Below are the code and all the weights of a small trained network. Each question names an input and a class and asks about switching units off, where a switched-off unit gives its printed mean instead of its output.

import numpy as np


def w(rows, s, z=0):
    codes = np.array(rows[::2]) - 128.0
    scale = np.full(codes.shape[1], s)
    scale[-1] = z or s
    return codes * scale


def f(y):
    return y / 2 * (1 + np.tanh(0.7978845608 * (y + 0.044715 * y**3)))


def log_softmax(a):
    a = a - a.max(-1, keepdims=True)
    return a - np.log(np.exp(a).sum(-1, keepdims=True))


def net(x, mask):
    res = np.array(x, float).reshape(1, 3) / 4 @ E
    y = f(res @ A[0][:, :-1].T + A[0][:, -1])
    res = res + np.where(mask, y, B[0][:, -1]) @ B[0][:, :-1]
    return log_softmax(res[-1] @ U[:, :-1].T + U[:, -1])


A, B = {}, {}
E = w([
[160,108,173,255,238,142,91,111,156,181,198],'x0',
[87,223,177,152,133,147,182,31,182,61,250],'x1',
[43,166,31,178,144,248,191,130,159,135,36],'x2',
],0.011)
A[0] = w([
[126,86,87,116,171,134,51,144,142,208,35,228],'neuron 1',
[124,117,142,79,84,107,176,2,109,73,148,171],'neuron 2',
[209,97,191,47,147,76,41,135,91,140,148,125],'neuron 3',
[142,49,111,171,190,124,87,140,88,230,78,87],'neuron 4',
[181,108,142,75,114,59,76,174,107,99,148,151],'neuron 5',
[199,86,206,148,158,106,154,144,116,78,217,218],'neuron 6',
[122,91,40,60,43,138,154,210,63,89,67,251],'neuron 7',
[163,141,181,164,173,93,87,156,151,191,172,98],'neuron 8',
[65,91,163,52,93,114,132,46,112,80,137,127],'neuron 9',
[103,160,192,164,139,80,151,104,144,59,135,101],'neuron 10',
[7,187,12,127,123,240,198,116,155,100,86,238],'neuron 11',
[154,95,28,158,197,124,86,226,88,190,54,188],'neuron 12',
[89,100,104,109,104,207,174,201,175,136,36,171],'neuron 13',
],0.0093,0.0031)
B[0] = w([
[180,118,99,142,103,138,116,138,72,180,139,203],'neuron 1',
[177,125,129,105,129,123,128,146,148,135,50,172],'neuron 2',
[105,161,150,137,197,134,175,147,79,106,192,193],'neuron 3',
[199,95,112,76,140,91,158,111,123,169,158,196],'neuron 4',
[77,201,224,162,128,81,152,145,75,85,184,176],'neuron 5',
[131,143,127,108,141,166,79,72,101,69,125,189],'neuron 6',
[141,129,75,61,86,84,114,100,142,75,114,220],'neuron 7',
[120,58,74,134,158,193,105,147,139,127,125,177],'neuron 8',
[129,135,136,108,96,79,136,151,148,127,83,161],'neuron 9',
[178,77,152,152,82,108,133,151,158,158,70,162],'neuron 10',
[161,98,107,168,198,246,160,160,97,154,195,250],'neuron 11',
[143,145,114,135,81,90,161,134,110,178,159,222],'neuron 12',
[139,87,112,134,83,199,92,85,82,67,129,204],'neuron 13',
],0.012,0.024)
U = w([
[128,120,135,176,176,133,187,145,86,202,173,172],'0',
[100,121,154,198,173,176,116,94,92,54,161,176],'1',
[107,180,161,100,108,3,132,123,100,125,121,63],'2',
[141,86,99,117,94,107,116,71,102,140,108,218],'3',
[103,126,114,64,133,70,98,107,145,86,97,109],'4',
[121,127,166,138,105,90,128,115,199,128,64,5],'5',
],0.012,0.0018)

Each question gives the input, the list of numbers given to net, and the class t.
The units are the neurons (one row each of A and B). Each row of codes is followed by its name. A weight is (code - 128) times the scale printed after its matrix; where a second scale follows, it is the last column's (A, B and U).
mask holds one flag per neuron, in row order. A switched-off neuron (its flag False) gives its mean, the last column of its row in B, instead of its output. The means were averaged over made-up inputs and are rounded, as every weight is.
A unit's drop is (log p(t) with every unit on - log p(t) with that unit switched off) / (log p(t) with every unit on - log p(t) with every unit switched off).
The circuit of an input: a set's keep is (log p(t) with only the set's units on - log p(t) with every unit switched off) / (log p(t) with every unit on - log p(t) with every unit switched off). Starting from the 12 units with the biggest drops (on a tie, the unit counted first), units are removed one at a time, each time the one whose removal leaves the highest keep (on an exact tie, the one counted first), for as long as the keep stays at least 0.8.
circuit, biggest first: the units of the circuit, biggest drop first
top k neurons: the k neurons with the biggest drops, biggest first
drop of u: that unit's drop, to one decimal
input [-2,-1,7], class 1: circuit, biggest first -> neuron 13
input [3,0,-1], class 1: top 3 neurons -> neuron 12; neuron 7; neuron 1
input [3,-2,-4], class 1: top 2 neurons -> neuron 6; neuron 12
input [-7,3,7], class 1: top 2 neurons -> neuron 11; neuron 13
input [-1,0,-3], class 2: top 2 neurons -> neuron 11; neuron 13
input [4,1,1], class 1: top 3 neurons -> neuron 12; neuron 7; neuron 1
input [-8,4,4], class 1: top 3 neurons -> neuron 11; neuron 4; neuron 12
input [3,2,2], class 1: top 2 neurons -> neuron 12; neuron 4
input [0,-3,-3], class 2: circuit, biggest first -> neuron 11; neuron 5
input [-4,6,2], class 0: top 3 neurons -> neuron 11; neuron 6; neuron 13
input [-2,3,-7], class 2: top 3 neurons -> neuron 11; neuron 13; neuron 9
input [-1,0,-8], class 1: top 2 neurons -> neuron 3; neuron 6
input [-2,-1,-7], class 1: top 4 neurons -> neuron 3; neuron 12; neuron 6; neuron 4
input [-2,-4,5], class 3: circuit, biggest first -> neuron 7
input [0,4,-1], class 5: drop of neuron 11 -> 0.3
input [-7,-6,-6], class 2: drop of neuron 4 -> 0.0
input [-3,7,0], class 5: drop of neuron 2 -> 0.1
